Below are the code and all the weights of a small trained network. Each question names an input and a target symbol and asks about switching units off, where a switched-off unit gives its printed mean instead of its output.

import numpy as np


def w(rows, s, z=0):
    codes = np.array(rows[::2]) - 128.0
    scale = np.full(codes.shape[1], s)
    scale[-1] = z or s
    return codes * scale


def f(y):
    return y / 2 * (1 + np.tanh(0.7978845608 * (y + 0.044715 * y**3)))


def softmax(a):
    e = np.exp(a - a.max(-1, keepdims=True))
    return e / e.sum(-1, keepdims=True)


def log_softmax(a):
    a = a - a.max(-1, keepdims=True)
    return a - np.log(np.exp(a).sum(-1, keepdims=True))


def net(x, mask):
    ids = ['ΔΘΠβεζηλ'.index(c) for c in x.split()]
    T = len(ids)
    res = E[ids] + P[:T]
    u = 0
    for l in range(2):
        r = res
        for j in range(2):
            rows = slice(2 * j, 2 * j + 2)
            q, k, v = (r @ M[l][rows].T for M in (Q, K, V))
            z = softmax(np.where(np.tri(T) > 0, q @ k.T / 2**0.5, -1e9)) @ v
            o = O[l][rows]
            res = res + np.where(mask[u + j], z, o[:, -1]) @ o[:, :-1]
        u += 2
        y = f(res @ A[l][:, :-1].T + A[l][:, -1])
        res = res + np.where(mask[u : u + 12], y, B[l][:, -1]) @ B[l][:, :-1]
        u += 12
    return log_softmax(res[-1] @ U[:, :-1].T + U[:, -1])


Q, K, V, O, A, B = {}, {}, {}, {}, {}, {}
E = w([
[174,116,123,220],'Δ',
[142,26,173,159],'Θ',
[150,127,122,139],'Π',
[124,28,174,84],'β',
[179,223,84,194],'ε',
[122,247,107,106],'ζ',
[72,94,154,31],'η',
[134,130,134,83],'λ',
],0.011)
P = w([
[192,158,227,194],'0',
[188,109,100,55],'1',
[89,130,73,149],'2',
[101,140,170,159],'3',
[213,124,101,58],'4',
[91,133,74,149],'5',
[81,136,183,149],'6',
[244,140,102,67],'7',
[93,137,72,155],'8',
[82,139,178,161],'9',
],0.011)
Q[0] = w([
[174,115,191,221],'L0H1',
[126,253,96,111],'L0H1',
[142,135,183,97],'L0H2',
[113,96,145,180],'L0H2',
],0.032)
K[0] = w([
[183,74,65,223],'L0H1',
[137,252,112,108],'L0H1',
[93,150,185,121],'L0H2',
[59,111,91,152],'L0H2',
],0.028)
V[0] = w([
[30,118,253,51],'L0H1',
[72,133,60,125],'L0H1',
[228,89,136,148],'L0H2',
[141,119,51,70],'L0H2',
],0.0058)
O[0] = w([
[233,243,118,187,24],'L0H1',
[108,253,113,64,70],'L0H1',
[161,53,177,223,250],'L0H2',
[175,244,106,59,63],'L0H2',
],0.004,0.002)
A[0] = w([
[59,151,125,86,56],'L0N1',
[100,145,68,90,226],'L0N2',
[2,102,153,143,64],'L0N3',
[3,144,39,196,96],'L0N4',
[138,101,29,144,81],'L0N5',
[116,142,241,141,2],'L0N6',
[136,54,63,38,116],'L0N7',
[138,107,91,49,146],'L0N8',
[221,97,71,130,23],'L0N9',
[128,147,77,107,118],'L0N10',
[110,97,23,140,136],'L0N11',
[138,96,174,112,120],'L0N12',
],0.0094,0.0031)
B[0] = w([
[97,79,129,123,118],'L0N1',
[162,50,102,156,232],'L0N2',
[41,135,136,169,156],'L0N3',
[168,99,252,90,251],'L0N4',
[178,125,135,101,142],'L0N5',
[219,181,173,112,148],'L0N6',
[139,172,95,156,196],'L0N7',
[130,93,113,170,173],'L0N8',
[83,110,84,119,170],'L0N9',
[159,87,123,122,144],'L0N10',
[185,98,152,108,172],'L0N11',
[166,150,105,100,157],'L0N12',
],0.018,0.0022)
Q[1] = w([
[188,162,150,254],'L1H1',
[109,156,143,77],'L1H1',
[8,17,218,29],'L1H2',
[132,46,247,246],'L1H2',
],0.015)
K[1] = w([
[60,73,99,147],'L1H1',
[139,120,161,148],'L1H1',
[155,42,7,42],'L1H2',
[38,167,78,77],'L1H2',
],0.017)
V[1] = w([
[148,98,128,178],'L1H1',
[136,98,101,58],'L1H1',
[78,207,116,159],'L1H2',
[140,122,136,249],'L1H2',
],0.016)
O[1] = w([
[163,150,76,89,213],'L1H1',
[194,187,171,150,133],'L1H1',
[179,134,150,42,45],'L1H2',
[186,124,255,173,255],'L1H2',
],0.0087,0.0077)
A[1] = w([
[113,68,156,106,146],'L1N1',
[64,131,88,69,70],'L1N2',
[141,100,83,159,138],'L1N3',
[116,122,96,96,176],'L1N4',
[83,48,138,100,2],'L1N5',
[158,115,54,134,189],'L1N6',
[127,158,88,128,80],'L1N7',
[96,188,170,197,228],'L1N8',
[60,121,38,189,116],'L1N9',
[113,84,7,200,133],'L1N10',
[162,123,52,82,153],'L1N11',
[72,184,166,182,9],'L1N12',
],0.016,0.0048)
B[1] = w([
[128,168,83,113,162],'L1N1',
[72,71,88,204,127],'L1N2',
[88,126,79,151,152],'L1N3',
[159,187,177,4,123],'L1N4',
[151,71,106,61,139],'L1N5',
[157,110,90,207,159],'L1N6',
[132,178,181,63,123],'L1N7',
[84,174,92,63,246],'L1N8',
[168,231,150,109,161],'L1N9',
[96,90,224,130,174],'L1N10',
[88,101,123,35,151],'L1N11',
[159,47,145,191,170],'L1N12',
],0.021,0.013)
U = w([
[146,254,101,103,184],'Δ',
[4,146,54,139,164],'Θ',
[171,182,50,217,150],'Π',
[125,146,179,179,107],'β',
[214,136,181,149,49],'ε',
[168,83,99,102,169],'ζ',
[120,94,193,98,2],'η',
[121,69,153,172,118],'λ',
],0.007,0.0038)

Each question gives the input, a string of symbols that net reads in full, and the target symbol t.
The units are the heads (2 rows each of Q, K, V and O) and the neurons (one row each of A and B). Each row of codes is followed by its name. A weight is (code - 128) times the scale printed after its matrix; where a second scale follows, it is the last column's (O, A, B and U).
mask holds one flag per unit, layer by layer, with each layer's heads first. A switched-off unit (its flag False) gives its mean, the last column of its rows in O or B, instead of its output. The means were averaged over made-up inputs and are rounded, as every weight is.
A unit's drop is (log p(t) with every unit on - log p(t) with that unit switched off) / (log p(t) with every unit on - log p(t) with every unit switched off).
k most important neurons: the k neurons with the biggest drops, biggest first
k most important neurons of layer l: the k neurons of layer l with the biggest drops, biggest first
heads that matter: for each layer, one digit per head in row order, 1 if its drop is at least 0.15 and else 0, layers parted by /
input ζ Δ ζ ζ ζ, target ζ: heads that matter	00 / 01
input Π β Π ζ Π Π β, target Θ: heads that matter	11 / 01
input ζ Π ζ Θ, target Δ: heads that matter	10 / 01
input ε β λ Δ ζ Δ Π β, target ε: heads that matter	01 / 01
input ζ β ε Π Π, target ζ: 3 most important neurons	(L1N11; L0N2; L1N8)
input ζ β ε Π Δ Δ ζ ζ ε β, target Θ: 4 most important neurons	(L0N8; L1N8; L0N6; L0N3)
input ζ η Δ ζ λ, target ζ: 4 most important neurons of layer 0	(L0N6; L0N7; L0N2; L0N8)
input β ζ ζ Π ζ, target β: 4 most important neurons	(L1N10; L1N9; L0N12; L0N6)
input β ζ ζ Δ Δ, target β: 2 most important neurons	(L1N10; L0N6)
input β ζ ζ ζ ζ Δ β Δ, target β: 2 most important neurons	(L1N10; L1N9)
input ζ ζ ζ Δ Π η λ η, target ζ: heads that matter	00 / 01
input ε λ Δ ζ ζ, target ε: 3 most important neurons of layer 0	(L0N6; L0N2; L0N10)
input Δ Π Δ ε β, target Δ: heads that matter	01 / 01
input β ζ λ ζ ζ β Θ, target Δ: most important neuron	(L0N6)
input λ ζ Δ ε Π Δ β, target Δ: 4 most important neurons of layer 0	(L0N12; L0N4; L0N1; L0N9)
input η ζ ζ Δ Δ Π ζ η, target η: 3 most important neurons of layer 0	(L0N6; L0N2; L0N12)
input Δ ζ Δ Θ η, target Δ: 4 most important neurons of layer 1	(L1N8; L1N12; L1N10; L1N6)
input ζ λ Π Π, target Θ: 2 most important neurons	(L0N8; L1N8)
input ζ Π ζ ζ Θ λ, target λ: 4 most important neurons	(L0N7; L0N6; L1N8; L1N10)
input η λ β β Δ ε, target ε: 3 most important neurons of layer 1	(L1N8; L1N3; L1N11)
input λ ζ Π Δ ζ Π Δ, target Θ: heads that matter	10 / 01
